[[ -6  -7  36  19  -4  32  -8  -3  18  11  -9   9  -1  -8]
 [ 15  23 -28   5  23 -22  32  17  17  20  22  -8  14  21]
 [  3   9  -2  11  11   1  11  10  16  16   5   2   6   7]
 [ -3   2  13  11   1  13   0  15 -14 -12  -1   9  38  -3]
 [ 23  29 -24   4  26 -19  32  24  -2   6  28  -4  20  28]
 [-11  -6  14  25  -2  14 -13   3  28  20 -17   3   4  -8]]
The first entry on the main diagonal -> -6
Report the bottom entry of the column that holds the largest entry.
4
Report the bottom-right entry.
-8
The entry directly below the smallest entry: -2
Report the bottom-left entry.
-11
Report the first entry in the row that holds the largest entry.
-3
The top-right entry is -8
The entry directly above the largest entry: 6
Report the 4th entry, reading row by row.
19
Report the smallest entry in the last row.
-17
The entry just left of -12 is -14
The 2nd entry on the main diagonal: 23
Report the largest entry in the first column.
23
Report the entry directly below the largest entry.
20
Report the second entry on the diagonal from the top-right corner.
14
The second largest entry: 36
The third entry on the diagonal from the top-right corner is 2
The third smallest entry: -22
Report the minimum.
-28
Report the 3rd-last entry, reading row by row.
3
Report the entry directly above 7.
21
Report the entry directly above -22.
32
Report the 5th entry from the end, reading row by row.
20
Report the entry just right of -19.
32
The largest entry in the last row -> 28
The second smallest entry -> -24
The bottom entry of the column that holds the smallest entry: 14
Report the first entry in the row that holds the smallest entry.
15
The entry directly below 18: 17
The last entry in the row that holds the largest entry: -3

m =
-42.4	-5.7	-43.5	4.5	58.3	23.7	44.6	-33.3	35.0	60.6
5.6	-47.0	-57.6	-18.4	45.5	-5.5	-5.0	20.0	-50.2	54.8
13.9	58.6	34.4	-9.3	31.6	44.1	-4.7	24.0	46.0	55.9
26.2	7.4	-58.7	-13.5	-35.2	37.2	48.6	12.5	-39.7	-21.8
-40.3	-11.8	-16.2	31.2	-10.7	13.7	27.6	49.4	-51.6	17.7
-24.8	21.9	-31.0	-16.6	-46.5	-60.7	29.7	27.6	-1.6	-43.2
-38.2	-2.7	-38.8	11.3	-15.7	34.3	3.8	8.5	7.1	-25.5
-16.8	26.8	-41.0	-11.3	40.8	24.4	-23.4	35.7	-39.0	-39.9
28.8	-45.7	9.8	47.6	0.1	54.1	17.8	-35.6	-1.7	43.4
-21.4	-22.9	-13.1	-53.4	-10.1	-0.3	-34.7	19.6	39.1	50.8
-12.1	-33.6	-60.7	43.5	23.3	54.4	-55.5	-47.2	31.1	25.7
-11.7	-7.4	-9.3	-55.4	-8.1	37.9	5.4	-32.1	-2.9	35.9
34.8	-18.1	7.5	60.3	-32.4	-44.4	25.5	-53.6	6.5	-7.1
-47.1	17.4	17.5	-16.2	35.5	-15.6	43.4	-54.8	6.4	-22.3
Indices start at 1.
The entry directly below 5.6: 13.9
The entry in the top-left corner: -42.4
Read off the entry just left of 60.3.
7.5
The entry just right of 60.3 -> -32.4
The entry directly above -58.7 is 34.4
The entry directly below 31.2 is -16.6
The entry in row 2 and column 1: 5.6
Read off the entry in row 1 and column 2.
-5.7
Read off the bottom-right entry.
-22.3
Read off the entry just left of -47.2.
-55.5
The entry just right of -10.7: 13.7
The entry just left of 23.3: 43.5
Read off the entry just right of -38.2.
-2.7
Read off the entry directly below -32.1.
-53.6
The entry in the top-right corner is 60.6
The entry in the bottom-left corner -> -47.1
The entry just right of 49.4 -> -51.6
The entry in row 2 and column 2: -47.0
Read off the entry at row 2, column 3.
-57.6
The entry at row 1, column 3 -> -43.5
The entry just left of 19.6 -> -34.7
The entry directly above 7.4: 58.6
Read off the entry directly above -31.0.
-16.2
The entry just left of 58.3 is 4.5
Read off the entry directly below the largest entry.
54.8
The entry just left of 6.4 is -54.8
